Below is a small trained network, with its code and all its weights. Each question gives an input and a class and asks what happens when units are switched off, that is, made to give their printed mean instead of their output.

import numpy as np


def w(rows, s, z=0):
    codes = np.array(rows[::2]) - 128.0
    scale = np.full(codes.shape[1], s)
    scale[-1] = z or s
    return codes * scale


def norm(h):
    return h / np.sqrt((h * h).mean(-1, keepdims=True) + 1e-5)


def f(y):
    return np.maximum(y, 0)


def log_softmax(a):
    a = a - a.max(-1, keepdims=True)
    return a - np.log(np.exp(a).sum(-1, keepdims=True))


def net(x, mask):
    res = np.array(x, float).reshape(1, 4) / 4 @ E
    u = 0
    for l in range(2):
        y = f(norm(res) @ A[l][:, :-1].T + A[l][:, -1])
        res = res + np.where(mask[u : u + 4], y, B[l][:, -1]) @ B[l][:, :-1]
        u += 4
    return log_softmax(norm(res)[-1] @ U[:, :-1].T + U[:, -1])


A, B = {}, {}
E = w([
[211,84,77,114,115,160,226,148],'x0',
[115,116,166,192,78,231,74,182],'x1',
[3,83,143,162,173,178,202,147],'x2',
[146,110,153,138,153,101,142,170],'x3',
],0.0049)
A[0] = w([
[187,155,98,175,156,200,66,168,85],'L0N1',
[250,119,160,89,39,116,69,106,3],'L0N2',
[254,145,65,96,180,216,181,136,53],'L0N3',
[208,79,43,146,109,180,128,185,72],'L0N4',
],0.006,0.0048)
B[0] = w([
[116,208,1,126,171,93,35,204,203],'L0N1',
[71,70,117,234,138,92,178,114,232],'L0N2',
[175,170,238,66,145,139,148,99,254],'L0N3',
[84,176,187,30,34,191,139,89,228],'L0N4',
],0.0081,0.0033)
A[1] = w([
[223,158,119,164,57,56,94,113,91],'L1N1',
[160,109,68,45,182,10,118,64,45],'L1N2',
[107,145,176,136,141,66,1,111,57],'L1N3',
[116,119,87,100,78,145,67,223,4],'L1N4',
],0.0084,0.003)
B[1] = w([
[20,1,40,147,232,141,195,70,217],'L1N1',
[151,187,109,190,69,177,28,229,252],'L1N2',
[217,117,222,22,108,129,225,65,253],'L1N3',
[176,186,86,198,118,90,45,238,180],'L1N4',
],0.0089,0.0054)
U = w([
[165,120,192,4,109,152,188,67,221],'0',
[134,171,55,194,123,154,65,210,6],'1',
[36,6,64,196,182,138,202,60,156],'2',
],0.013,0.0023)

Each question gives the input, the list of numbers given to net, and the class t.
The units are the neurons (one row each of A and B). Each row of codes is followed by its name. A weight is (code - 128) times the scale printed after its matrix; where a second scale follows, it is the last column's (A, B and U).
mask holds one flag per neuron, layer by layer. A switched-off neuron (its flag False) gives its mean, the last column of its row in B, instead of its output. The means were averaged over made-up inputs and are rounded, as every weight is.
A unit's drop is (log p(t) with every unit on - log p(t) with that unit switched off) / (log p(t) with every unit on - log p(t) with every unit switched off).
The circuit of an input: a set's keep is (log p(t) with only the set's units on - log p(t) with every unit switched off) / (log p(t) with every unit on - log p(t) with every unit switched off). Starting from all 8 units, units are removed one at a time, each time the one whose removal leaves the highest keep (on an exact tie, the one counted first), for as long as the keep stays at least 0.8.
units of the circuit, in order: the units of the circuit, biggest drop first
most important unit: the unit with the biggest drop
k most important neurons: the k neurons with the biggest drops, biggest first
top k neurons in layer l: the k neurons of layer l with the biggest drops, biggest first
drop of u: that unit's drop, to one decimal
input [1,3,-2,-8], class 1: most important unit : L0N1
input [-5,6,-7,-5], class 2: top 2 neurons in layer 1 : (L1N1, L1N2)
input [-6,-8,-5,-4], class 1: 4 most important neurons : (L1N2, L0N3, L0N4, L1N1)
input [-7,3,7,4], class 0: 2 most important neurons : (L1N1, L0N2)
input [6,5,6,8], class 0: units of the circuit, in order : (L1N1, L1N2)
input [-4,6,-7,-7], class 2: 3 most important neurons : (L1N1, L1N2, L0N2)
input [4,-3,-7,3], class 2: 2 most important neurons : (L1N1, L0N2)
input [-6,5,-4,-6], class 0: 2 most important neurons : (L1N3, L1N2)
input [-6,-7,7,6], class 1: units of the circuit, in order : (L1N1, L1N2, L0N4)
input [5,7,7,-7], class 1: top 2 neurons in layer 0 : (L0N2, L0N3)
input [8,-4,6,6], class 0: 2 most important neurons : (L1N1, L0N3)
input [3,-6,-8,-4], class 2: top 2 neurons in layer 1 : (L1N1, L1N4)
input [6,1,-8,-5], class 2: top 2 neurons in layer 1 : (L1N1, L1N3)
input [0,-2,-6,-8], class 2: most important neuron : (L1N1)
input [-6,-1,-8,-2], class 2: 2 most important neurons : (L1N1, L0N2)
input [-2,-7,7,-8], class 1: top 2 neurons in layer 0 : (L0N2, L0N4)
input [0,-6,-6,3], class 1: drop of L1N2 : 2.0
input [1,-2,-6,-7], class 2: drop of L1N1 : 0.6
input [-7,4,-5,-3], class 0: drop of L1N3 : 4.3
input [-5,2,-1,5], class 0: top neuron in layer 1 : (L1N3)
